In the rows, 128 means zero.
Here are made-up nodes, facts about them, and rows of numbers that follow some of those facts. Name the node behind each unnamed row.

Some rows with their names:
viplar: [149 154 105 118 156 149 107 126 127 167 128 112 150 112 116 110 114 123
 171 159  76 225 125 146 143 140 115 123  87 143 127 182 155 140 149 151
  80 105 111 129 123 128 101 164 102 107 143 176]
nibu: [133 106 165 142  95 176  98 159 173 108 147 132 171 149 129 113 131 130
 104  96 125 118 132 116 147  91 128 119 119 140  90 152 142 134  97 179
 162 132  97 150 138 113 157 175 164 132 139 124]
pleklem: [143  93  97 103 130 128 152 144  98 105 104 121 121 112 135 127 101 115
 148 155 151  53 141 145 100 145 171 153 146 160 119  92  86  88 164 107
 134 123 184 127 146 155 133 118  92 114 128 118]
klukla: [144  91 101 104 124 129 156 148  98 109 106 123 118 115 135 140 103 118
 151 161 153  33 152 149 100 144 176 149 146 161 116  95  74  63 168 104
 124 113 179 118 148 153 135 122  90 108 129 110]
flige: [158 107 116 141 117  89 135 124 131 146 124 142 137 127 131 164 124 184
 134 125 138 172 111 121 133 146 103  83 100 147 178 114 122 170  76 110
 132 121 170 113  88 164 102 132 137 131 108 140]
plistoris: [134  83 111 137 116 170 118 147 144  98 128 113 152 118 139  84  95 102
 111  97 117 105 129 119 139 123 132 146 128 188 101 112 140 176 140 156
 177 138 165 167 143 142 147 145 140 122 133 148]
trelustas: [105 156 130 105 122 100 100 132 124 142 147 138 126 148 132  46 140  87
 126  90 106 125 104 141 175 134 135 157 123 117 161  92 128 121  99 120
 115 152 112  92 145 152 156  71 131 103 144 130]
bime: [134 120 185 108  99 153 103 161 163 101 134 136 178 149 120 117 147 153
 110 127 163 138 119 124 128  95 158 128 128  96  94 144 135  94  82 155
 162 153  82 146 131 118 139 174 156 154 139  97]
bogrem: [126  88 123 123 119 157 117 127 135  84 109 116 157 107 138  79  98 104
 101 131 130  96 127 116 137 134 131 142 142 179 105 105 152 148 150 123
 181 146 138 193 142 145 141 149 137 125 145 135]
fibru: [146 158 117 103 153 120 104 139 110 179 128 109 152 109 116  98 109 134
 160 150  84 214 124 148 120 125 128 128  93 129 115 175 151 132 131 131
  71 126 117 117 119 141  99 150 109 119 144 164]
panon: [139  84 138 123 100 147 106 168 138 113 136 112 170 119 138  70  92 125
  95  90 124 105 126 117 117  99 147 141 131 172  82 117 147 161 109 144
 168 159 163 164 136 156 148 149 155 140 136 138]
flibradrim: [147 133 164 126  97 144  98 151 169 116 162 134 146 137 127 136 153 153
 118 108 146 145 138 116 145  83 135 118 126  99  92 136 142  90  96 152
 133 144  80 142 141 103 153 156 159 154 117 116]
sestar: [ 92 160 153 135 180 118 171 118 132  98  87  95  96  96 121 121 133 130
 104 140 125  93 120 137  97 143  54 152 114  93 130 107 125 138 155 137
 145 134 100 171 148  82  99 130 152 123 137 119]
drofi: [ 94 161 132 101 125 116  96  98 139 109 130 146 126 141 135  46 152  65
 122 122 113 120  99 135 205 155 119 155 129 120 179  79 137  98 124 104
 137 144  71 126 153 143 162  82 124  91 157 122]
sevinis: [106 154 133  83 129 110 107 128 131 108 133 142 130 142 123  54 152  89
 138 116 136 140  90 143 174 147 153 166 129  97 167  82 125  97 109 116
 139 157 103 111 147 149 148  80 116 107 144 114]
vogrin: [ 90 133 133 148 141 144 130  91 101 149 128 145 118 150 120 142 128 102
  97 130 128 141 131 103 104 134 158 127 175 120 116 169 158 171 169 110
 132 128 125 115 107 117 127 107 114 150 133 114]
tastir: [143 120 141 133 106 113 144 152 114 157 135 138 119 147 131 171 128 139
 138 142 131  29 169 148 111 107 148 111 133 129 113 143  66  42 123 119
  78  94 126  73 138 128 151 134 120 110 130 103]
fograzem: [ 98 167 154 137 183  98 175 151 123 129 107  84  91 101 114 120 127 148
 105 102 114  93 117 145  70 120  57 157 102  78 117 114 111 161 120 152
 126 145 133 135 145  86  94 112 165 128 127 126]

How the nodes are related:
plagun: ψ 814; ξ poklen
trafar: ψ 814; ξ stotru
zubrek: ψ 814; ξ bivem
zugi: ψ 365; ξ staman
bisos: ψ 365; ξ loflal
brotos: ψ 800; ξ rimal
klukla: ψ 23; ξ draruflur
bivem: ψ 365; ξ pleklem
viklo: ψ 800; ξ sivis
brige: ψ 581; ξ buplogra
vavi: ψ 581; ξ feve
stimu: ψ 365; ξ bekiple
tuvo: ψ 800; ξ dritror
fograzem: ψ 859; ξ vebris
tastir: ψ 859; ξ stiru
ziklo: ψ 800; ξ flibradrim
nekun: ψ 800; ξ flige
klamel: ψ 814; ξ fekloskon
flibradrim: ψ 365; ξ skovu
drofi: ψ 581; ξ fopam
fliklun: ψ 859; ξ zabrir
skovu: ψ 859; ξ traser
keflos: ψ 859; ξ kubi
stiklun: ψ 859; ξ puzan
zutizun: ψ 859; ξ gritral
soza: ψ 23; ξ klevadra
rumem: ψ 800; ξ tutok
stiru: ψ 869; ξ tresti
drafik: ψ 23; ξ viklo
feve: ψ 814
lipil: ψ 365; ξ grivin
stukoplam: ψ 365; ξ pluzu
droribes: ψ 23; ξ fastikis
lostek: ψ 581; ξ lurik
lebil: ψ 365; ξ zinik
skudrin: ψ 23; ξ trelustas
tutok: ψ 581; ξ bekli
braflaga: ψ 859; ξ bisos
fluzak: ψ 365; ξ skofus
sevinis: ψ 23; ξ pedu
buplogra: ψ 23; ξ maki
luror: ψ 800; ξ truplas
bratek: ψ 365; ξ kepon
fastikis: ψ 800; ξ sati
zinik: ψ 365; ξ mostan
lurik: ψ 800; ξ druple
dritror: ψ 23; ξ braflaga
gogitim: ψ 581; ξ sevinis
druple: ψ 365; ξ brebris
groklin: ψ 859; ξ panon
leda: ψ 800; ξ sestar
gritral: ψ 859; ξ flafeskel
vebris: ψ 581; ξ zigeru
bogrem: ψ 581; ξ flenun
geri: ψ 869; ξ fluzak
plistoris: ψ 800; ξ bogrem
grule: ψ 859; ξ raklor
flistu: ψ 869; ξ grabres
zigeru: ψ 859; ξ gefer
gefer: ψ 23; ξ tremol
flige: ψ 859; ξ peze
skamo: ψ 800; ξ nibu
kubi: ψ 365
peki: ψ 859; ξ gisku
kepon: ψ 23; ξ leda
grulu: ψ 869; ξ skamo
traser: ψ 800; ξ bime
stotru: ψ 859; ξ vavi
vosir: ψ 814; ξ skiskom
viplar: ψ 800; ξ grule
bogriduk: ψ 800; ξ stodrel
flataka: ψ 23; ξ stiklun
sivis: ψ 859; ξ lipil
bribru: ψ 365; ξ geri
stopler: ψ 800; ξ gesem
pedu: ψ 859; ξ flistu
fipla: ψ 800; ξ rebrok
fekloskon: ψ 365; ξ temer
gistem: ψ 800
gisku: ψ 800; ξ sefu
staman: ψ 859; ξ drafik
sestar: ψ 581
flenun: ψ 869
fopam: ψ 365; ξ skudrin
puzan: ψ 859; ξ zugi
tremol: ψ 23; ξ bratek
sefu: ψ 23; ξ tribruka
grivin: ψ 869; ξ stimu
maki: ψ 814; ξ fliplak
brebris: ψ 800; ξ plistoris
tresti: ψ 800; ξ klustogo
stostak: ψ 859; ξ bridrum
raklor: ψ 23; ξ fibru
rebrok: ψ 23; ξ klukla
vemu: ψ 814; ξ drofetel
fliplak: ψ 365; ξ vogrin
bekiple: ψ 814; ξ drulaskar
temer: ψ 814; ξ luror
kloles: ψ 581
fludra: ψ 814; ξ stostak
drulaskar: ψ 869; ξ viplar
grabres: ψ 814; ξ soza
pleklem: ψ 23; ξ fliklun
fepos: ψ 869
zabrir: ψ 365
tonan: ψ 859
rimal: ψ 859; ξ fipla
fibru: ψ 859; ξ trafar
peze: ψ 800; ξ flataka
skiskom: ψ 365; ξ rumem
pluzu: ψ 581; ξ vosir
vobrin: ψ 814; ξ fludra
bekli: ψ 800; ξ nekun
nibu: ψ 800; ξ klamel
drofetel: ψ 365; ξ tuvo
klustogo: ψ 365; ξ brotos
bime: ψ 23; ξ grulu
trelustas: ψ 859
vogrin: ψ 814; ξ bogriduk
plaran: ψ 800; ξ stukoplam
tetem: ψ 23; ξ peki
sati: ψ 869; ξ stopler
flafeskel: ψ 859; ξ lebil
bridrum: ψ 859; ξ plaran
loflal: ψ 859; ξ sipli
tribruka: ψ 859; ξ brige
stodrel: ψ 814
braram: ψ 800; ξ fograzem
poklen: ψ 800; ξ braram
sipli: ψ 814; ξ tastir
gesem: ψ 859; ξ tonan
draruflur: ψ 365; ξ zubrek
truplas: ψ 869; ξ groklin
panon: ψ 859; ξ lostek
skofus: ψ 23; ξ keflos
didrum: ψ 800; ξ ziklo
klevadra: ψ 814; ξ drofi
mostan: ψ 800; ξ tetem

Rows to name:
No name comes twice in this set of rows, the named rows included.
[135 126 174 117  79 139  96 149 155  91 139 122 168 143 136 117 143 149
 108 117 148 126 131 120 140  72 142 124 135 112  92 150 142  91  77 146
 155 151  79 170 135 112 150 172 164 154 132 118]  grulu
[166 101 106 147 107  97 140 113 150 114 136 149 112 117 138 190 143 186
 138 117 161 168 117 108 154 145 100  84 114 134 180  77 120 150  87 106
 150 127 168 132 101 147 117 116 145 146  83 132]  skiskom
[161 129 111 124 135 102 120 128 121 165 123 127 149 114 124 135 114 167
 151 142 110 210 116 134 130 141 112  97  92 145 152 147 140 157 102 118
  99 122 150 119  96 159  94 145 122 125 126 157]  staman
[134  96 165 126 101 161 101 158 160 112 131 130 181 129 134  87 110 129
  83 105 130 109 129 113 136 104 137 125 127 148  85 131 150 131 109 146
 171 151 114 168 136 139 151 169 165 136 147 120]  temer
[147  93 110 164 116 114 144 110 152 122 124 152 124 138 136 188 135 168
 135 118 138 150 110 115 156 159  86  78 108 157 194 103 112 180  85 128
 159 106 166 123  93 147 114 132 140 119 104 135]  rumem
[138  87 102 125 129 129 153 136 104 131 108 126 120 109 141 124  89 107
 124 147 125  25 162 137 110 147 144 134 142 183 118 102  87  92 175  97
 117 107 174 119 146 157 145 121 104  98 135 122]  zubrek
[158 141 110 115 143 106 112 132 112 174 125 118 151 108 121 120 112 157
 157 151  96 223 119 140 125 135 120 107  90 141 138 162 147 147 112 123
  83 121 137 119 103 155  92 152 116 124 134 164]  sivis
[161  93  80 121 116 127 147 142 109 120 132 115 100  98 144 149 103 114
 155 138 138  43 169 137 118 128 155 143 144 167 105  82  88  72 179 106
 105 112 186 124 159 143 152 112 102 115 107 131]  draruflur
[132 129 184 131  96 136 101 164 156 137 151 134 167 153 125 118 140 151
 103 100 130 125 131 122 131  82 136 113 120 107  94 160 135 112  73 155
 134 144  88 124 127 120 149 162 166 144 137 112]  skovu
[127 135 164 135 118 125 136 133 134 149 128 147 129 147 125 161 142 141
 121 146 132  69 153 137 126 122 125 105 129 110 123 151  95  60 124 120
  96 101  89  91 131 115 142 143 130 116 139 100]  vemu
[142 155 126 107 159 135 108 126 118 170 117 117 154 103 114  97 111 128
 145 165  87 204 123 142 128 140 120 125  98 130 118 173 156 126 149 123
  84 120 102 133 124 136 102 156 109 112 154 158]  trafar
[152 152 119 106 157 128 108 124 119 173 115 120 160 101 115 104 108 136
 152 172  86 222 122 142 133 148 115 113  89 138 128 174 158 131 146 120
  82 117 110 132 112 144  92 162 106 113 150 162]  bekiple

Now the same nodes, written a new way:
Named rows:
bratek: [170 138 164 134 114 130 104 114 132  91 187 152 163 175 117 122  94 144
 128 120  84 120 193  83 113 101 157 154]
zabrir: [172 119 248 177 113 177 170 125  88 127 128 142 162 117 114 103  92  46
 136  97 159 111 123 122  85 170 103 186]
plagun: [155 128 147 177 141 123 118 132 158 104 114 119 137 151 127 161 129 129
 138 112  92 137 157 132 148 128 129 137]
didrum: [133 132 117 101 136 122 135 142 137 122 126 111 123 120 129 149 126 141
 116 137 125 142 143 155 140 126 135 118]
nekun: [ 97 152 142 110 157  95 113 132 148 136 145 105 114 104 122 155 145 151
 142 108  69 120 120 176 145 127 143  81]
bogrem: [123 105 112 107 131 126 132 111 133 151 122 115 145 159 126 113 124 108
 123 101 138 132 133 148 107 138 113 126]
brotos: [111 109 134 129 158 109 121 140 109  93 106  98 110 114 124 201 145 137
 133 172 156 157 112 143  96 126 150 116]
fludra: [151 123 153 178 140 113 124 129 167 114 119 122 126 150 113 166 136 141
 146 104  86 117 136 144 167 133 133 134]
sestar: [156  96 185 114 114 159 138 127 126 141  88 109 150 139 121  74  68  34
 105  65 169 118 127 153  66 179  88 177]
vavi: [146  98 103 109 121 136 134 119 134 152 113 117 132 159 113 110 126 131
 118  85 141 114 112 143 112 134 106 131]
flige: [ 67 146 121 106 137  93  96 126 155 144 138 121 108  93 138 101 146 139
 148 136  81 123  95 137 116 128 126  82]
stiru: [109 111 123 163 143  91  92 141 145  98  80 124 102 100 118 167 144 112
 141 184 150 145  86  91 100 128 152 123]
peze: [ 96 164 132 114 161 104 107 131 126 128 142  94 126  99 136 147 144 139
 144 116  76 136 133 169 125 120 129  76]
stotru: [135 115  89  86 105 136 133 154 157 144 112 137 102 113 127  99 135 166
 109 141 136 115  87 113 133 127 110 125]
drofetel: [143 128 173 176 132 132 148 108  97 120 167 148 151 147 113 151 144 140
 152 135 120 123 133 104 118 113 140 130]
keflos: [104 119 112  98 113 123 121 144 155 132 116 132 110 105 138  97 120 124
 116 155 138 132 104 122 115 132 120 125]
loflal: [ 87 105 114 113 129 107 107 140 139 108 111 123 101 112 132 140 136 135
 131 188 156 145  90 108  87 124 135 122]
klukla: [ 90 119 137 143 138 128 110 102  38 129 122 129 117 137 122 158 149 132
 142 139 177 127  98  90  93 131 157 125]

Which node is each row?
No name comes twice in this set of rows, the named rows included.
[210 129 111 167 136 160 135 155 140 130  92 117 129 146 118 149 153 178
 122  83  94 110 119 123 157 123  85 130]  bekiple
[152 124 183 142 112 151 128 160 151 129  60 135 130  71 129  82  77  23
 110 118 151 123 103 125 103 188 100 183]  flenun
[137 120 172 188 135 129 146 107  89 114 165 140 148 143 115 166 153 138
 159 144 136 128 122 101 111 117 143 128]  bivem
[146 158  93 111 153 145 117 150  96 127 122  91 133 102 144 135 148 152
 118 115 101 146 140 153 108 110  93  86]  viklo
[129 167 160 183 156 141 124 107  62 127 181 125 168 122 131 126 161 136
 167 110  83 127 148 107  95 102 106  91]  zugi
[123 142 123  93 115 136  85 106  89 123 150 140 135 160 127 102  98 134
 112 101 127 112 162  85 117 121 162 146]  kepon
[ 73 170 129 133 151 122  90  89  41 154 154 120 137 119 134 108 150 129
 156  93 106 116 122 110 114 126 134  86]  flataka
[155 112  77  75  98 146 139 159 163 155 106 138  99 114 124  97 140 183
 102 133 138 107  73 110 137 128 101 128]  fibru
[136 134 112 214 137 134 134 113 143 101 133 118 127 139 135 148 126 105
 149 111 136 128 154 155 181 103 114 142]  maki
[148 138 118  75 127 120 102 147 169  96 137 112 129 140 133 139  90 147
 101 130 102 141 183 142 127 114 151 135]  braram
[145 133 170 146 126 138 188 110 100 152 163 164 181 149 138 142 149 120
 140 158 119 150 175 113 135 145 134 132]  fekloskon
[105 112  59 154 124 134 138  82 119 133 150 114 123 154 137  97 122 102
 138  99 183 118 131 162 144  90 103 128]  brige
[117 105 102  98 134 119 153 109 134 164 119 125 159 162 140 115 138 108
 122 123 140 151 156 149 118 144 116 121]  lostek

